Below are the code and all the weights of a small trained network. Each question names an input and a class and asks about switching units off, where a switched-off unit gives its printed mean instead of its output.

import numpy as np


def w(rows, s, z=0):
    codes = np.array(rows[::2]) - 128.0
    scale = np.full(codes.shape[1], s)
    scale[-1] = z or s
    return codes * scale


def f(y):
    return y / 2 * (1 + np.tanh(0.7978845608 * (y + 0.044715 * y**3)))


def log_softmax(a):
    a = a - a.max(-1, keepdims=True)
    return a - np.log(np.exp(a).sum(-1, keepdims=True))


def net(x, mask):
    res = np.array(x, float).reshape(1, 6) / 4 @ E
    y = f(res @ A[0][:, :-1].T + A[0][:, -1])
    res = res + np.where(mask, y, B[0][:, -1]) @ B[0][:, :-1]
    return log_softmax(res[-1] @ U[:, :-1].T + U[:, -1])


A, B = {}, {}
E = w([
[176,25,64],'x0',
[126,106,106],'x1',
[158,136,254],'x2',
[80,227,141],'x3',
[183,153,17],'x4',
[222,198,126],'x5',
],0.0069)
A[0] = w([
[200,45,144,141],'n1',
[197,98,167,186],'n2',
[168,127,237,161],'n3',
[254,119,116,254],'n4',
[124,128,197,112],'n5',
[62,38,100,153],'n6',
[94,135,193,90],'n7',
[102,234,109,212],'n8',
[95,136,83,70],'n9',
[125,166,156,98],'n10',
[115,162,162,92],'n11',
[59,45,111,130],'n12',
[98,149,185,105],'n13',
[203,119,125,191],'n14',
[163,121,157,99],'n15',
[128,49,116,191],'n16',
[82,146,121,164],'n17',
[153,193,135,211],'n18',
[129,212,118,206],'n19',
[91,118,107,99],'n20',
[178,53,130,103],'n21',
[77,37,92,167],'n22',
[167,77,125,87],'n23',
[157,122,243,160],'n24',
[101,132,64,20],'n25',
[157,53,125,83],'n26',
[199,36,122,99],'n27',
[123,218,111,178],'n28',
[113,146,43,43],'n29',
[170,115,157,116],'n30',
[172,187,62,54],'n31',
],0.013,0.0074)
B[0] = w([
[101,98,56,206],'n1',
[71,85,89,196],'n2',
[83,90,174,227],'n3',
[191,89,51,254],'n4',
[74,115,224,174],'n5',
[138,215,75,208],'n6',
[98,146,197,171],'n7',
[188,118,146,222],'n8',
[112,158,202,134],'n9',
[121,121,254,144],'n10',
[121,137,226,147],'n11',
[132,170,106,193],'n12',
[98,160,204,170],'n13',
[158,57,74,191],'n14',
[56,89,125,134],'n15',
[160,166,31,211],'n16',
[184,176,170,160],'n17',
[196,62,146,196],'n18',
[222,69,152,203],'n19',
[121,165,135,131],'n20',
[115,106,65,178],'n21',
[168,204,103,216],'n22',
[107,112,97,152],'n23',
[63,40,221,233],'n24',
[75,126,253,138],'n25',
[132,138,81,165],'n26',
[129,106,76,199],'n27',
[196,118,181,194],'n28',
[106,123,205,159],'n29',
[58,92,96,143],'n30',
[134,72,191,165],'n31',
],0.008,0.0098)
U = w([
[54,112,157,86],'0',
[116,237,111,138],'1',
[134,123,108,4],'2',
[194,48,138,194],'3',
[230,133,89,159],'4',
[161,123,2,115],'5',
[139,78,170,86],'6',
[210,134,133,139],'7',
],0.01,0.012)

Each question gives the input, the list of numbers given to net, and the class t.
The units are the neurons (one row each of A and B). Each row of codes is followed by its name. A weight is (code - 128) times the scale printed after its matrix; where a second scale follows, it is the last column's (A, B and U).
mask holds one flag per neuron, in row order. A switched-off neuron (its flag False) gives its mean, the last column of its row in B, instead of its output. The means were averaged over made-up inputs and are rounded, as every weight is.
A unit's drop is (log p(t) with every unit on - log p(t) with that unit switched off) / (log p(t) with every unit on - log p(t) with every unit switched off).
The circuit of an input: a set's keep is (log p(t) with only the set's units on - log p(t) with every unit switched off) / (log p(t) with every unit on - log p(t) with every unit switched off). Starting from the 12 units with the biggest drops (on a tie, the unit counted first), units are removed one at a time, each time the one whose removal leaves the highest keep (on an exact tie, the one counted first), for as long as the keep stays at least 0.8.
circuit, biggest first: the units of the circuit, biggest drop first
k most important neurons: the k neurons with the biggest drops, biggest first
drop of u: that unit's drop, to one decimal
input [-8,3,-4,1,3,-7], class 1: 2 most important neurons -> [n4, n14]
input [-8,-3,-1,-1,8,2], class 3: circuit, biggest first -> [n31, n19]
input [0,7,4,3,4,-5], class 5: circuit, biggest first -> [n24]
input [-8,-8,-8,2,-7,6], class 3: circuit, biggest first -> [n19, n18]
input [-2,-3,-5,8,6,0], class 3: circuit, biggest first -> [n31, n19]
input [-7,-3,-6,7,-4,2], class 7: 2 most important neurons -> [n24, n17]
input [-6,1,7,5,5,1], class 3: 2 most important neurons -> [n19, n18]
input [0,-3,-3,3,8,-2], class 3: 2 most important neurons -> [n31, n6]
input [-8,6,5,8,8,3], class 3: drop of n6 -> 0.1
input [8,-3,1,-6,-3,-5], class 5: drop of n8 -> 0.0
input [-5,8,3,2,-1,7], class 3: drop of n19 -> 0.1
input [-6,-2,-6,6,-6,-3], class 7: drop of n24 -> 0.3
